Rows, each followed by one of two labels for a hidden trait (new trait and labels in each part):
[  3   8  -7  11   7  -6  25  -2   2   4 -12  12  21   7   2 -10  17  12
 -20   5  -1  -2   2  10  -4 -10   2   2  -9  -1  14  -2  -6   6 -11  10
   6   7   7   1  -2   1   5  -3 -22   5  18  -3 -18   3  -6   7   0   9
  -6   9   5  -4   3   1  -3  -5  -3  -4   7  -7   1  -4 -11  -9  -7  -3
   3   5  -7 -28  -4   3  -2  -2   7  12  -5  12   4  -1  -1 -10   4   2
 -10  -4  -8 -13   6  -5  -5  27 -11   5   3  -6   3  -5 -16  -1  10  -8
  -2   3   0   0   7  13]  j650
[  6  -9   8  -5  -1  -2 -33  -6   5   0   1  -8 -13  -9  -1  22 -30  -7
  17  -5   5   1  -3 -10  -4   4  13  -2  46   8 -11  -8   4   7  12 -10
 -25 -11  -9   8   7  -7  -2  -3  14 -12 -21  -1  26   1  13  -9  -3  -9
 -33 -24  16  -4  -6  -8   3  -3  -5   8  -5   2  19 -13  -3   0  -3   6
  10  -2   0  15 -13   9  -6  -7  -7  12  -2  -1  -8 -24   9  16  20  14
  13  -1   7  -5   4   1   8   4   7 -20   4  -7   0  17  -5  -9   1   8
  10   5  -4  -2  -3  -5]  j672
[  0  14   2   4   1 -13  12   1  -6   7  -6  -8   0  -5  -1  23  -6   2
  17 -20   0   2  -3  -2  -3   7  12   4   9   6  -6  -3  -1  13   1   0
 -26 -15  -8   2   9   3  22 -11   3  -6  21   3 -10   6 -10   8  -9 -11
 -25 -12  15  13 -14   9  -3  -4 -10   7   1   3   1 -19  -2   1   0   8
   3   2   2 -24   3   1  -3  -5   9  15  -2  -6  -3  -2   0  16  17   1
   5  -5   2 -19  -2  -4   7  20  -6 -26   5 -12  -4  -6  -1 -11  23   8
  19  27  -5  -3  -3   3]  j650
[ 14  -9  -3   1  -2   4  -7   6   2  -1 -12  -6 -46 -11  -5 -11  26  -8
 -18   2  -1   6  10   0   2  -5  -9   1 -42  -9   3   4   2 -12 -18   6
  28   4  -6   6 -13  -6 -21   4  35   6  -1   0 -10 -10  17  -9   0  21
  46   5   1  13   1   4   6   4   6  -3  -4  -2 -14  15   9  -8  18  -5
  -9 -10   0  16  17  -7   2  11  -7 -52  13 -16   8   7   3 -12 -25   1
 -12   0  -7  17 -26  -1   9 -25   5   7  -7  14  -2  11   7   2  23   2
 -16  -3   1 -11   3   6]  j672
[  4   7   6   6   2 -11  24   1 -12   4 -12   4  -4   3  17  -6  11  10
  -9   9   0   2   4   7  -2 -13   3   0  -6  -1   7  -1  -7  17 -23   5
   4  -3   1  -2  -6   2   7  -3  -4   6  15  -4 -11   4   3   7  -2  11
 -12   2   7   3   1   9  -1  -2  -4  -2   0  -6  -4  -6  -5   4  -7   0
   0   3  -4 -10  -3  13   0  -3  11  -4  -1   5  24   0   2  -1   1   9
 -10  -4  -8 -12   1   4   5   2   3  -3  -2   2  -4  -5  -4   3  31  -3
   3  10   0   2   6  11]  j672
[ 13 -16  -1   5  -1  11 -19  -7   6  -5 -15  -3  10 -12  -1 -14  16   3
 -23  -2  -2  -2   8  -1   2  -3   2  -1  -6  -5  -3  -6   2 -15  -6  -9
  30   5  -4 -10 -10 -12 -18   1  48  -6   8  -6   4  -6  22 -24   1  39
   6   3   8   3  -9   1  -1  -3   1  -4   6   2   2   4  10 -17  15 -12
  -1  -3   1  11  11 -11  -3   5 -18 -25  17 -14  11 -12   5 -22  -5  16
  -4   4  -1  15   3  -5   0 -17  -6   7  -1  11   3  -5  12   1  22   5
 -13  10   1 -11   9   2]  j650
[  4   7   3  17   6  -3  21  -7  -5   4 -12  16  30   5  17 -10 -10  20
  -7  10   3 -11   1   7  -3 -17  17   0  33   4  11  -9  -9  17 -11   1
 -13   4   5  -4  -2  -5   9  -8 -10  -7  18 -14   6   8   4  -1   3  18
 -42  -2  15 -19   7  -2  -7  -8  -9   2   7  -7  21   2 -14  -8 -12   0
  13   6 -12 -31 -15  14  -6 -14   5  32  -9  17  20 -28   9 -20  21  19
  -5  -5  -9 -16  27   5  -5  24  -7  10   1  -2   2  -7 -22   2  14 -14
   0   5  -4   8  10  10]  j650
[  7   7  -8  16   9   2  26  -3   4   3 -16  12  41   7  -5  -9  32  16
 -29   6  -2  -6   4  11  -4 -10   5   2 -18  -4  20  -3 -10  -4 -10  13
   6  12   8   0  -2   1   1  -4  -6  -1  36  -6 -11   7  -4  -3   0  25
  -4  12   9  -7   1   2  -7  -8  -3  -3  11  -6   4   1  -4 -22   3  -1
   3   1 -11 -39  -4  -5  -3  -6  -1  11   1   8   5  -3  -2 -27   1   5
 -12  -2  -8  -4  15  -5  -9  31 -14  11   1  -6   4  -9 -16   1   0 -13
  -4   5  -2  -1   1  13]  j650
[ 10  -6   1   6   6   5  -2  -4  -2  -3 -12   0  -2   0   2 -14  23   6
 -37  20   0   6   9   8  -5 -12  -5  -4 -22  -7  12   0  -8  -8 -18  11
  29   8   1   8 -15  -1 -20   7  14   8   4  -3  -5  -1  17  -4   1  25
  22   5  -2   3  -3   2   3  -3  -1  -4  -3  -6  -9  -7   4 -10   4  -1
  -3  -2  -2   3  -2   7   1   4  -2 -25  11  -2  13  -5  -1  -9 -13  13
 -11   2  -4   6  -8  -6   7  -6   0 -11  -4   2  -3   3   2   0  11  -1
  -2  -6   2  -4   2   3]  j672
[  4   2   7  -4   0  -5  -9   4  -9   1  -1  -5 -18  -4   4  12 -27  -3
  12   1   5   3  -2  -3  -3  -8  12  -5  27   7  -3  -1   1   8  -6   5
 -21  -5  -7  13  -2   0   1  -3  -1  -3 -16  -1  15   0   4  10  -5 -11
 -11 -17   7   0  -1  -5   5  -4  -5  10 -11  -2   4   0  -4   6  -1  15
   3  -3  -1   6 -11  12  -3  -6   3   1 -10  -1   0 -22   7  13   4   8
   8  -5   1  -5  -7   7  15  -6   4 -13   2  -2  -8  15  -9  -8   9   1
   4  -2  -4   4  -4  -6]  j672
[  4   4   0   9   1 -14  18  -1  -3   9 -18   1 -21  -2  13   5   7   7
   2  -1   1   4   2   5  -6  -7  10   3   6   5   7  -4  -6  16 -15   4
 -12 -11  -5   1   0  -1  13  -7  -7  -1  17  -1 -11   4   4   6  -4  11
 -22 -10  15   8  -2  11  -1  -4 -11   1  -1  -4   5 -22 -12  -3  -7   5
   4   2  -4  -4  -3  15  -3  -5  10  10   1   6  17 -13   3   9   9   8
  -8  -7  -6 -18   1  -2  11  20   0 -21   1  -8  -3   1 -12  -8  35   4
  16  17  -5  -4   3   8]  j650
[  2   5  -1   9  -1 -11  23  -1 -13   6  -6   5   2  -8  19   5  -9  12
  18 -14  -2  -7   0   1   5  -3  13   8  14   3  -5  -5   5  17 -12 -11
 -12  -8  -4 -20   2  -3  19 -11  13  -6  18  -7  -4   7  -8  -2   2   9
 -31  -3  13  -1  -1  12  -6  -1 -10   1   5   1  17   4  -4   2  -7  -1
   7   4  -4 -22  11  -2  -3  -6   1  18  -1   0  30 -15  12  -8  14   9
  -8  -5  -6 -11   6  10   4   2  -2   0  -2   6  -3 -19   3   0  41  -5
   5  18  -5   3   8  11]  j650
[  4   0   1   7   7  15   3  -6  11  -4  -8   6  63   7 -12  -9  14  12
 -29   8   1 -11   2   4   0  -8  13  -5 -11  -3  12  -6 -12 -14  -1  11
   8  14  10   8   1   1 -11  -3   4 -13  26  -6  -2   2   2 -10   0  25
  -6   5   9 -15   2  -1 -10 -12   1   1  12  -4   2  20   1 -23   9   0
   2   2  -6 -32  -7  -9  -6  -8  -1   4   2   7 -13 -10  -3 -27   4   7
  -5   3   0  10  22  -2 -16   8 -12  23   3   1   4  -6 -11   2 -24 -14
 -17   1   3   2   3   1]  j650
[ -3   5  -3  18   3 -16  33  -1   3  11 -17   1 -11  12  11 -22  27  13
  -9   8   0   4   6  12  -9  -1   4   2 -32  -2  17  -2 -16  13 -15   4
   2  -7   3   9   4   2  14  -2 -24   5 -18   0 -27   3  10  12  -3  11
  -1   3   9  11  -3   4  -3  -4  -2  -9  -2  -8  -9 -37 -16   0 -12  -5
  -2   7  -1 -28  -2  24   0  -3  18 -10  11   8  14  -7  -2   4   6   0
  -7  -4 -10 -30   3 -10   5  30   3 -22   1 -10   2  -2 -11  -8  29   0
   9  13  -3  -5  -3  14]  j650
[ -1  -7  12  -7  -7  -1 -23  -9   4  -1   2  -4   2  -8  11  28 -35   2
  23 -10   3  -3  -6 -10   1  10  14   4  45  13 -14 -10   6   9   9 -16
 -21 -14  -5 -24  11  -6   3  -5  20 -21  -9   1  22   7   3  -8   2   9
 -48 -20  15  -5  -5   5  -4  -1 -13   9   5   3  24  -8  -7   5  -6   4
  10   1   1   0 -10   0  -6 -13  -4  43  -3   8   7 -21   4  10  25  11
   5   1   8 -11  20  10  -1   3   0  -7   4  -5  -1   6   7  -2   1   5
  18   9  -1   3   4 -12]  j650
[ -3  -2  -3   4  -2  -7  10  -8  -5   8  -1   2  13  -5  29   2  -9  15
  24 -16  -1  -3  -3  -3   2   1  11   8  38   6 -11 -12  -1  12   0 -22
  -8 -12  -3 -31   6  -7  25  -9  26 -11  17  -6   6  11   1  -3   6  20
 -63  -8  12  -2  -7   9  -6  -4 -13   1   7   3  26 -21  -7   6 -12  -3
   9   3  -6 -22  -2   2  -3  -9  -5  58   6   5  40 -17  11   4  21  14
  -2  -1   0 -20  26   7   5  21   1 -13  -1  -4  -2 -17  10  -3  35   6
  18  20  -3   1   8   7]  j650
